44  19  -34  -7  sar
51  9  2  -30  bug
-44  -3  2  -30  sevom
step +1: 44 : 45
size: 44  19  -34 : 3
q: -44  -3  2  -30 : sevom

-26  0  -8  7  -21  -10  10  -34  -21  -10  -15  26 = mot
-22  -13  -9  9  -35  47  -26  1  -4  -35  15  15 = favos
-29  -6  -12  7  -24  -9  8  -29  -22  -10  -15  -12 = gom
3  -23  9  -28  -8  -9  20  -6  -31  -16  24  -13 = tiv
-27  -11  8  -8  -23  -33  3  47  0  -12  23  -13 = zel
-26  0  -8  7  -21  -10  10  -34  -21  -10  -15  -14 = gatip
-1  15  -22  2  20  11  -9  5  -8  17  -14  4 = suriz
9  18  27  25  -16  -5  -9  22  10  7  -12  -26 = Viku
present: -26  -12  7  10 : no
size: 9  18  27  25  -16 : 5
present: 0  -8  7 : yes

-1  4  2  8  2  -20  -34  -9  -18  5  10  1  2  0  0  3  -9  -59  -31  3  mima
-34  -8  -1  -6  -9  10  -22  4  3  -6  -6  -3  -6  -13  -10  -6  -20  -18  -37  -9  Vep
-25  15  -10  11  22  3  4  1  9  9  9  -15  -19  -23  -25  -17  -25  35  7  13  Fepa
21  -9  6  -7  -14  0  10  -3  -3  -6  -6  10  12  17  15  10  23  -5  9  -8  fodol
present: -19  -23 : yes
size: -34  -8  -1  -6  -9  10  -22  4  3  -6  -6  -3  -6  -13  -10  -6  -20  -18  -37  -9 : 20
step -1: 3  -9 : 2  -10

-18  37  -10  42  -7  1  -33  -26  kefu
40  14  29  -13  -25  16  -33  7  zef
13  -26  -7  -9  18  14  -41  -9  Guko
-29  -4  -20  21  -6  3  -51  53  buse
-5  -16  -8  -19  -18  36  -2  -12  butiv
12  -48  20  -19  22  12  19  13  kadi
-19  37  -4  46  -5  5  -28  -24  dudop
16  -47  19  -20  24  25  14  15  suf
18  -3  -9  -16  -9  -35  14  17  rir
-12  24  -21  20  -29  -2  -3  -1  vepep
19  -11  -17  2  -3  -31  11  26  funum
-5  -33  6  27  1  23  -37  2  guruk
present: -29  -4  -20  21  -6 : yes
size: -12  24  -21  20  -29  -2  -3  -1 : 8
step -1: -20 : -21

-4  11  19  4  -3  8  8  -2  34  -10  14  1 = givos
9  -6  -27  30  -5  12  -3  -12  1  25  12  -8 = vegok
3  5  10  43  1  31  22  -9  48  6  25  -28 = zate
4  -9  12  10  -4  1  18  1  17  1  13  -15 = buz
-3  7  -6  9  -6  12  -1  0  1  2  4  -15 = dodu
3  5  10  43  1  34  48  -10  32  1  17  -12 = sivir
13  9  -4  8  -4  10  -7  8  7  4  1  23 = Kivo
22  7  21  35  -2  28  15  -2  -9  1  -19  15 = nagub
5  3  -23  -18  -2  -19  -24  15  8  6  14  0 = sobi
-3  -17  10  55  -3  32  48  1  34  -10  33  -44 = Farev
3  0  -10  -18  -2  -5  -8  18  -1  10  -6  -1 = Nila
givos : -4  11  19  4  -3  8  8  -2  34  -10  14  1
rev: -10  34  1  48  32 : Farev
step +1: 10  -4 : 11  -3

2  20  7  -5  21  -1  27  -24  -9  4  -5  11  21  6  -15  -15  24  27  25  11  2  -19  -8  -2  6  -4  -2  10  14  -3  13  -16  23  -10  -24  -1  2  18  -7  12  23  -4  10  -17  18  -16  50 = Ref
8  33  19  -51  14  21  -8  -2  -20  15  -3  10  10  -4  33  -2  8  -54  1  3  -28  -7  12  44  -28  4  -1  18  26  -18  9  30  19  15  -4  13  0  -3  -23  28  -5  -6  6  37  -7  -27  -24 = vazok
-10  0  4  0  -17  3  -30  -9  24  34  -20  12  0  3  -28  -1  15  12  -2  -6  -42  -4  -15  9  21  3  11  -6  7  18  15  2  18  9  14  4  25  -17  31  -7  49  1  27  -11  2  28  -19 = Fev
-11  20  4  3  -26  -5  -20  14  25  15  -5  7  -10  -10  26  -26  36  15  -13  5  -28  56  -18  33  18  -13  15  1  -9  6  16  30  -37  -19  8  16  24  -32  -10  -16  0  25  20  45  -5  -22  17 = kel
-33  0  -2  8  -49  -1  28  -21  46  23  -17  -14  16  -20  15  4  17  28  16  5  -3  6  4  -15  16  35  34  28  14  -5  -39  18  -22  8  26  11  21  33  -33  -30  -22  6  -5  5  -7  -20  12 = viziz
-5  31  24  -1  0  -9  -31  -18  -13  29  -19  -7  -43  5  4  -11  1  -29  1  5  -33  31  -35  -37  23  -1  -27  35  5  2  14  -2  8  4  -3  -11  20  2  16  40  35  -41  9  -1  -1  -2  -13 = defas
14  8  -16  -22  0  29  4  15  8  2  -12  -3  10  -2  8  -22  2  7  3  -33  -11  14  -6  5  24  9  -20  -6  -1  -36  16  -3  18  -4  -3  4  33  7  10  23  -10  -14  -32  0  3  6  -11 = seliz
36  7  -1  3  22  13  4  6  5  13  -59  8  -37  27  6  24  -16  50  -3  25  20  9  -15  5  13  6  -28  -47  12  -15  5  8  2  2  -21  7  -9  -32  16  5  7  -7  -23  -22  18  26  13 = kipim
50  16  13  25  11  -26  -7  4  -16  -19  27  -1  -3  -3  26  0  5  -29  11  13  -8  -5  -4  26  -25  -15  -5  26  23  18  -24  23  -19  16  -7  1  -11  25  33  -21  -11  -18  -11  -7  -17  5  37 = bago
present: 1  -7 : no
rev: -32  -14  -10  23  10  7 : seliz

0  11  19  -8 : bulut
5  30  -5  23 : sos
0  11  19  26 : Rasef
6  -45  7  0 : leri
2  -7  -8  0 : pap
11  20  26  -14 : seri
0  11  11  -38 : goba
0  -11  21  4 : vir
size: 11  20  26 : 3
step +1: 2  -7  -8 : 3  -6  -7
rev: 26  19  11 : Rasef
step +1: 11  20 : 12  21

